Here is a tiny trained network, its code and every weight. The questions are about switching its units off for an input and a target symbol, where a switched-off unit gives its printed mean instead of its output.

import numpy as np


def w(rows, s, z=0):
    codes = np.array(rows[::2]) - 128.0
    scale = np.full(codes.shape[1], s)
    scale[-1] = z or s
    return codes * scale


def norm(h):
    return h / np.sqrt((h * h).mean(-1, keepdims=True) + 1e-5)


def f(y):
    return np.maximum(y, 0)


def softmax(a):
    e = np.exp(a - a.max(-1, keepdims=True))
    return e / e.sum(-1, keepdims=True)


def log_softmax(a):
    a = a - a.max(-1, keepdims=True)
    return a - np.log(np.exp(a).sum(-1, keepdims=True))


def net(x, mask):
    ids = ['βεζημξφ'.index(c) for c in x.split()]
    T = len(ids)
    res = E[ids] + P[:T]
    u = 0
    for l in range(3):
        r = norm(res)
        for j in range(2):
            rows = slice(2 * j, 2 * j + 2)
            q, k, v = (r @ M[l][rows].T for M in (Q, K, V))
            z = softmax(np.where(np.tri(T) > 0, q @ k.T / 2**0.5, -1e9)) @ v
            o = O[l][rows]
            res = res + np.where(mask[u + j], z, o[:, -1]) @ o[:, :-1]
        u += 2
        y = f(norm(res) @ A[l][:, :-1].T + A[l][:, -1])
        res = res + np.where(mask[u : u + 4], y, B[l][:, -1]) @ B[l][:, :-1]
        u += 4
    return log_softmax(norm(res)[-1] @ U[:, :-1].T + U[:, -1])


Q, K, V, O, A, B = {}, {}, {}, {}, {}, {}
E = w([
[150,118,107,76,158,56,221,189,120],'β',
[169,58,83,22,155,103,187,238,126],'ε',
[85,128,125,17,97,42,117,80,180],'ζ',
[119,125,110,115,154,207,111,158,159],'η',
[131,77,235,118,138,125,89,73,77],'μ',
[151,76,137,196,1,107,149,119,99],'ξ',
[78,70,228,207,74,139,170,189,108],'φ',
],0.0089)
P = w([
[169,188,36,211,215,95,60,254,27],'0',
[245,125,178,101,120,159,103,134,157],'1',
[162,54,132,81,146,162,71,125,174],'2',
[61,101,114,72,115,197,79,128,139],'3',
[82,182,109,169,104,117,202,107,125],'4',
[152,196,148,135,69,83,212,56,92],'5',
],0.0048)
Q[0] = w([
[135,148,161,190,116,180,85,30,168],'0.h1',
[82,197,101,105,105,148,120,126,235],'0.h1',
[108,150,132,172,67,172,215,147,177],'0.h2',
[2,129,213,106,89,143,49,39,161],'0.h2',
],0.0069)
K[0] = w([
[255,126,119,96,189,102,107,165,102],'0.h1',
[152,170,105,102,149,140,137,144,210],'0.h1',
[174,65,144,100,104,105,138,135,198],'0.h2',
[213,196,70,143,127,53,73,163,142],'0.h2',
],0.0088)
V[0] = w([
[38,74,240,132,139,122,225,219,99],'0.h1',
[67,171,126,68,253,121,152,67,178],'0.h1',
[113,134,59,200,115,167,237,186,135],'0.h2',
[134,85,230,168,181,127,167,136,126],'0.h2',
],0.004)
O[0] = w([
[123,122,3,131,174,132,95,68,230,210],'0.h1',
[203,105,115,139,137,210,193,94,62,4],'0.h1',
[246,118,122,168,111,158,80,77,108,114],'0.h2',
[119,100,158,198,189,178,217,140,196,171],'0.h2',
],0.0054,0.0031)
A[0] = w([
[194,216,106,154,170,192,192,126,54,95],'0.n1',
[133,101,251,171,125,120,105,145,117,94],'0.n2',
[143,106,73,72,141,159,199,69,175,71],'0.n3',
[2,119,206,82,131,132,95,82,243,6],'0.n4',
],0.0044,0.0021)
B[0] = w([
[63,233,155,142,93,195,232,94,108,161],'0.n1',
[186,126,91,79,73,167,106,55,129,233],'0.n2',
[255,112,248,223,176,116,152,84,131,168],'0.n3',
[213,164,79,119,72,109,105,83,76,254],'0.n4',
],0.0059,0.0038)
Q[1] = w([
[165,152,122,170,111,188,160,187,140],'1.h1',
[94,22,171,127,99,49,139,152,163],'1.h1',
[136,144,186,87,147,88,125,1,93],'1.h2',
[130,110,111,93,113,159,29,151,133],'1.h2',
],0.0087)
K[1] = w([
[134,232,104,66,66,158,195,122,150],'1.h1',
[68,40,120,195,12,58,84,76,125],'1.h1',
[97,50,124,178,173,77,2,95,137],'1.h2',
[37,238,45,169,128,107,107,113,70],'1.h2',
],0.0065)
V[1] = w([
[131,137,93,84,102,202,178,167,190],'1.h1',
[133,101,101,138,179,106,179,150,178],'1.h1',
[138,255,134,176,180,139,168,186,137],'1.h2',
[157,120,57,118,74,50,188,115,169],'1.h2',
],0.0052)
O[1] = w([
[140,3,147,148,107,40,20,176,140,48],'1.h1',
[165,89,122,79,57,126,145,158,27,2],'1.h1',
[52,183,85,117,119,133,203,17,127,39],'1.h2',
[87,51,187,153,219,55,142,100,108,36],'1.h2',
],0.0049,0.0021)
A[1] = w([
[100,172,206,219,124,130,105,142,111,81],'1.n1',
[109,253,77,144,58,202,140,79,155,3],'1.n2',
[188,149,129,87,115,92,195,156,65,134],'1.n3',
[134,161,84,130,123,146,178,52,77,138],'1.n4',
],0.0065,0.0045)
B[1] = w([
[255,85,145,129,142,41,155,130,51,181],'1.n1',
[203,250,69,122,58,232,143,200,100,254],'1.n2',
[103,58,205,164,47,178,85,138,104,187],'1.n3',
[111,120,83,135,109,177,144,40,135,213],'1.n4',
],0.0063,0.0043)
Q[2] = w([
[144,189,78,156,135,80,243,129,77],'2.h1',
[159,72,88,172,160,133,253,224,134],'2.h1',
[91,147,122,35,161,55,171,166,147],'2.h2',
[174,153,71,227,193,94,247,224,52],'2.h2',
],0.0076)
K[2] = w([
[124,83,233,125,97,138,162,90,176],'2.h1',
[183,155,159,116,148,152,140,119,254],'2.h1',
[90,109,129,188,78,120,143,142,173],'2.h2',
[158,103,192,84,99,148,148,85,223],'2.h2',
],0.0098)
V[2] = w([
[89,107,102,167,36,44,171,86,95],'2.h1',
[97,137,170,253,94,140,133,125,221],'2.h1',
[75,131,173,83,15,58,135,131,168],'2.h2',
[136,44,113,86,136,109,160,200,177],'2.h2',
],0.0059)
O[2] = w([
[178,135,9,120,206,138,158,171,84,179],'2.h1',
[59,157,94,219,144,157,118,201,55,123],'2.h1',
[138,255,102,31,54,69,33,100,96,79],'2.h2',
[159,229,63,147,149,113,197,112,178,4],'2.h2',
],0.0071,0.003)
A[2] = w([
[161,164,134,72,119,127,69,34,107,104],'2.n1',
[125,154,197,36,179,151,255,166,138,5],'2.n2',
[119,60,128,196,150,203,173,91,82,131],'2.n3',
[106,140,117,119,193,85,108,132,195,64],'2.n4',
],0.0071,0.0025)
B[2] = w([
[15,171,133,220,181,130,202,240,143,236],'2.n1',
[79,145,97,206,201,166,117,197,1,151],'2.n2',
[61,180,149,68,140,53,106,82,110,253],'2.n3',
[149,201,167,102,74,99,121,75,196,146],'2.n4',
],0.007,0.0049)
U = w([
[254,100,65,124,146,109,70,175,68,189],'β',
[197,148,132,157,155,108,160,97,210,202],'ε',
[102,196,135,64,111,58,85,185,125,12],'ζ',
[96,55,205,162,88,130,97,146,122,171],'η',
[146,163,98,146,50,213,147,141,90,156],'μ',
[62,131,113,245,176,146,151,202,112,4],'ξ',
[114,119,90,97,150,108,137,27,73,156],'φ',
],0.0062,0.0012)

Each question gives the input, a string of symbols that net reads in full, and the target symbol t.
The units are the heads (2 rows each of Q, K, V and O) and the neurons (one row each of A and B). Each row of codes is followed by its name. A weight is (code - 128) times the scale printed after its matrix; where a second scale follows, it is the last column's (O, A, B and U).
mask holds one flag per unit, layer by layer, with each layer's heads first. A switched-off unit (its flag False) gives its mean, the last column of its rows in O or B, instead of its output. The means were averaged over made-up inputs and are rounded, as every weight is.
A unit's drop is (log p(t) with every unit on - log p(t) with that unit switched off) / (log p(t) with every unit on - log p(t) with every unit switched off).
The circuit of an input: a set's keep is (log p(t) with only the set's units on - log p(t) with every unit switched off) / (log p(t) with every unit on - log p(t) with every unit switched off). Starting from the 12 units with the biggest drops (on a tie, the unit counted first), units are removed one at a time, each time the one whose removal leaves the highest keep (on an exact tie, the one counted first), for as long as the keep stays at least 0.8.
circuit, biggest first: the units of the circuit, biggest drop first
most important unit: the unit with the biggest drop
top k neurons: the k neurons with the biggest drops, biggest first
heads that matter: for each layer, one digit per head in row order, 1 if its drop is at least 0.15 and else 0, layers parted by /
input ζ η μ, target ζ: heads that matter => 01 / 00 / 01
input η ε β, target η: most important unit => 1.n3
input η μ ξ ζ μ β, target ξ: circuit, biggest first => (0.h2, 2.n2)
input μ ε η η, target η: heads that matter => 00 / 10 / 10
input ε ξ μ μ ε ζ, target ε: circuit, biggest first => (2.h2, 1.h2)
input ε β η, target ε: heads that matter => 00 / 00 / 01
input φ ξ ζ η, target ξ: circuit, biggest first => (1.h1, 2.h1, 1.n2)
input β η ζ ζ, target β: heads that matter => 00 / 11 / 10
input ε β μ μ, target ε: circuit, biggest first => (2.h2, 2.h1)
input β φ ζ μ, target β: circuit, biggest first => (1.h2, 2.h1, 1.n3)
input ξ ε ε, target ζ: circuit, biggest first => (0.h1, 2.h2)
input ζ β μ β ε, target ξ: circuit, biggest first => (2.n2, 0.h2)
input ζ ζ ξ φ, target ζ: heads that matter => 01 / 00 / 01
input μ μ ζ β, target ξ: top 4 neurons => (2.n2, 0.n4, 0.n2, 1.n2)
input μ φ φ μ ξ, target ξ: circuit, biggest first => (2.h1, 0.h2)
input ξ η μ, target ξ: heads that matter => 10 / 00 / 00
input ζ ζ η φ η μ, target ζ: most important unit => 0.h2
input ε μ ξ, target ε: heads that matter => 00 / 00 / 01
input ξ ξ β η, target β: heads that matter => 10 / 10 / 10
input ξ μ μ μ, target ξ: circuit, biggest first => (2.n1)
input ζ β η ξ, target ζ: top 2 neurons => (1.n2, 0.n3)
